34  50  28  53  41  34  53  26  39  48  50  48  28  56  48
44  44  21  64  40  44  52  31  41  45  54  39  24  69  54
45  52  35  66  40  45  52  40  42  42  49  33  37  64  50
48  47  27  66  46  48  34  39  44  34  48  35  37  66  65
53  39  23  65  37  53  47  44  38  44  55  33  27  76  63
44  40  33  51  51  44  34  45  46  37  48  44  40  55  58
44  43  40  44  42  44  44  44  41  48  42  41  43  44  45
-> 44

537  817  452  536  699  684  503  715  545  683  681  321  884  401  487  799
237  772  510  641  652  659  663  625  517  451  419  512  593  784  455  656
482  684  685  641  699  684  412  655  474  770  538  359  504  784  583  392
482  507  568  693  746  611  549  685  402  857  562  569  750  247  679  488
618  551  946  536  770  441  800  655  660  625  419  569  615  631  711  727
-> 618

26  12  70  52  39  45  72  47  37   7  41  40  58  41
26  45  70  25  39  45  70  45  37  13  27  53  58  49
26  78  46  25  24  58  68  48  37  11  63  31  58  37
26  15  70  62  36  45  72  54  40  80  75  31  48  37
26  45  70  25  53  43  72  48  53  46  18  73  58  61
26  45  70  25  42  45  70  48  37  13  63  31  58  37
26  45  70  25  50  43  72  48  37  13  63  31  58  37
26  11  70  64  38  45  72  49  52  94  63  48  45  44
26  10  70  51  39  45  72  48  37  13  68  30  58  37
26  45  70  25  47  45  72  48  37  17  76  27  58  37
-> 26

 557  -485  -461  -854   745   494   440   215
-230   196  -470   439  -644  -614  -126  -315
-154  -337  -450  -703   124  -613   741   699
 -79    99   -81  -147  -421   -77    -2  -200
-252   955  -208  -373  -499  -460  -102   171
  51  -226  -477  -256  -466  -319  -102  -271
-191  -323   -98  -587   683  -284   657   161
 -34  -316   994  -334  -524  -341   525   154
 700   993   -93  -415  -632    18   257   187
-> 700

6247  5152  6466  3168  5112  4912
4236  5399  4245  4401  2821  4025
5345  4971  5363  3803  4902  3023
5298  4467  5666  3263  4958  3295
4023  4167  3580  3409  6039  4203
2743  4332  1650  3669  6244  3937
4087  4682  4083  2678  4922  4119
3265  2883  3080  6148  3654  8130
5698  2744  7033  4572  3575  5301
5778  3859  6126  4287  5211  4401
-> 5778

 24  -46    4    5   -3   24   19  -30  -25
 15    4   15   14   33  -12  -30   -5  -38
-41   35  -21   14   17  -13   -2  -22   23
  5  -29    0  -30  -16   -2   -8   -6  -22
 -8  -24   17    2   35   -3    5   13    7
-13   -2  -27   10  -47  -22   -2   -9   13
-> -13

19  43  52  49  50  80  36  67  45  46  49  40  60  48  52
70  53  29  38  39  64  36  43  50  55  52  33  60  34  62
70  56  72  44  43  38  39  69  44  39  34  30  22  39  27
39  61  23  55  65  40  63  78  51  57  55  44  41  47  54
28  51  54  55  55  74  64  38  53  58  52  74  36  53  51
-> 28

-24  -23  -25  -23  -10  -26  -17  -19  -23  -15  -20  -25  -26  -12  -20  -25
-27  -27  -26  -27   49  -27  -21  -26  -27  -24  -22  -24  -27  -25  -26  -26
-25  -24  -25  -24    1  -26  -16  -21  -24  -16  -19  -24  -26  -15  -22  -25
-23  -21  -25  -22  -20  -25  -19  -18  -22  -14  -22  -25  -24   -8  -19  -25
-22  -17  -25  -21  -26  -24  -22  -18  -21  -16  -24  -26  -21   -6  -17  -25
-24  -24  -25  -23   -6  -26  -16  -20  -23  -15  -19  -24  -26  -13  -21  -25
-21  -17  -25  -21  -26  -24  -23  -19  -21  -17  -25  -26  -20   -6  -17  -26
-25  -25  -25  -25   12  -26  -17  -22  -25  -18  -19  -24  -27  -18  -23  -25
-21  -17  -25  -21  -26  -24  -22  -19  -21  -17  -25  -26  -20   -6  -17  -25
-23  -22  -25  -22  -17  -25  -18  -19  -22  -14  -21  -25  -25  -10  -19  -25
-21  -15  -26  -21  -27  -23  -24  -19  -20  -19  -26  -27  -16   -6  -17  -26
-> -21
---
Q: (57.117, 134.613, 115.374, -166.595)
A: 134.613, 115.374
Q: ((98.413, 138.351, 186.156, 209.522, -124.568, -78.559, -11.099), (150.865, 228.417, 227.797, 146.545, -113.968, -29.720, 48.803))
A: 228.417, 227.797
Q: (-0.10, 0.04, 0.19, 0.18, 0.01)
A: 0.19, 0.18
Q: ((12.6, -47.7, -70.1, -157.5, -65.4), (-39.9, 94.7, 73.8, -196.5, -41.3), (-103.8, -81.1, 171.1, -74.8, -26.4))
A: 171.1, 94.7
Q: (-31.8, 185.7, 155.3, 195.8, -119.0, -63.9)
A: 195.8, 185.7
Q: ((-7.686, -1.845, 0.330, 0.552, -0.901), (12.676, -1.913, -1.820, -0.889, -16.873), (-3.329, -11.891, -9.893, -8.353, 4.884))
A: 12.676, 4.884
Q: (0.09, -0.08, -0.16, -0.05, 0.08, 0.17, 0.04)
A: 0.17, 0.09
Q: (-1.495, -1.615, 0.330, -1.282, 1.639, -0.380, 1.275)
A: 1.639, 1.275
---
array([ 10,  21,  27, -39, -26, -43,  19]) → 10

array([ 39, -12,  14,   0,  15]) → 14

array([ 19, -43,  -6,  -7, -30]) → -7

array([-11,  -5,  18,  40, -47]) → -5

array([ -5,  24,  16,  49, -16,   7,  -3]) → 7

array([-12,  -8, -13,  41,  -1]) → -8

array([ 46,  12,  50, -15, -47]) → 12

array([[ -2, -11,  -8,  32,  -6],
       [-13,  43, -40,  22, -36],
       [-32,   7,  -7,   9,  45]]) → -6
---
array([[-34, -38, -18,  -2],
       [ -8, -34,  44,  -2]]) ⇒ -38

array([[  5,  -1,  28,  31,  46, -10],
       [-25,  -8,  14,   7,  50,  19]]) ⇒ -25

array([[ -7, -14, -13,   0, -23,   8],
       [-16, -11,   4,   0,  31,  -2],
       [ 11,   1, -15, -41,  26,  -4]]) ⇒ -41

array([ 41, -39, -35,  44]) ⇒ -39

array([ 10,  42,  39, -46]) ⇒ -46

array([ 38,   9,   2, -14, -10,  16]) ⇒ -14

array([-49,  -6,  -2,   2, -24]) ⇒ -49

array([  6, -52, -38,  43,  37]) ⇒ -52
---
[ 0.05  0.08 -0.03  0.11 -0.04 -0.19] ans = 0.05
[-0.344  1.318 -1.379  0.747  1.216] ans = -0.344
[-0.004 -0.152  0.003 -0.144  0.101  0.054] ans = -0.004
[  18.098  -14.140  101.014   17.369 -107.567 -102.251] ans = 18.098
[-0.07 -0.18 -0.16 -0.03 -0.15  0.20 -0.09] ans = -0.07
[ -77.918  176.684   56.730   81.807  160.185 -110.563  169.956] ans = -77.918
[-0.06  0.09 -0.15  0.15  0.05  0.08] ans = -0.06
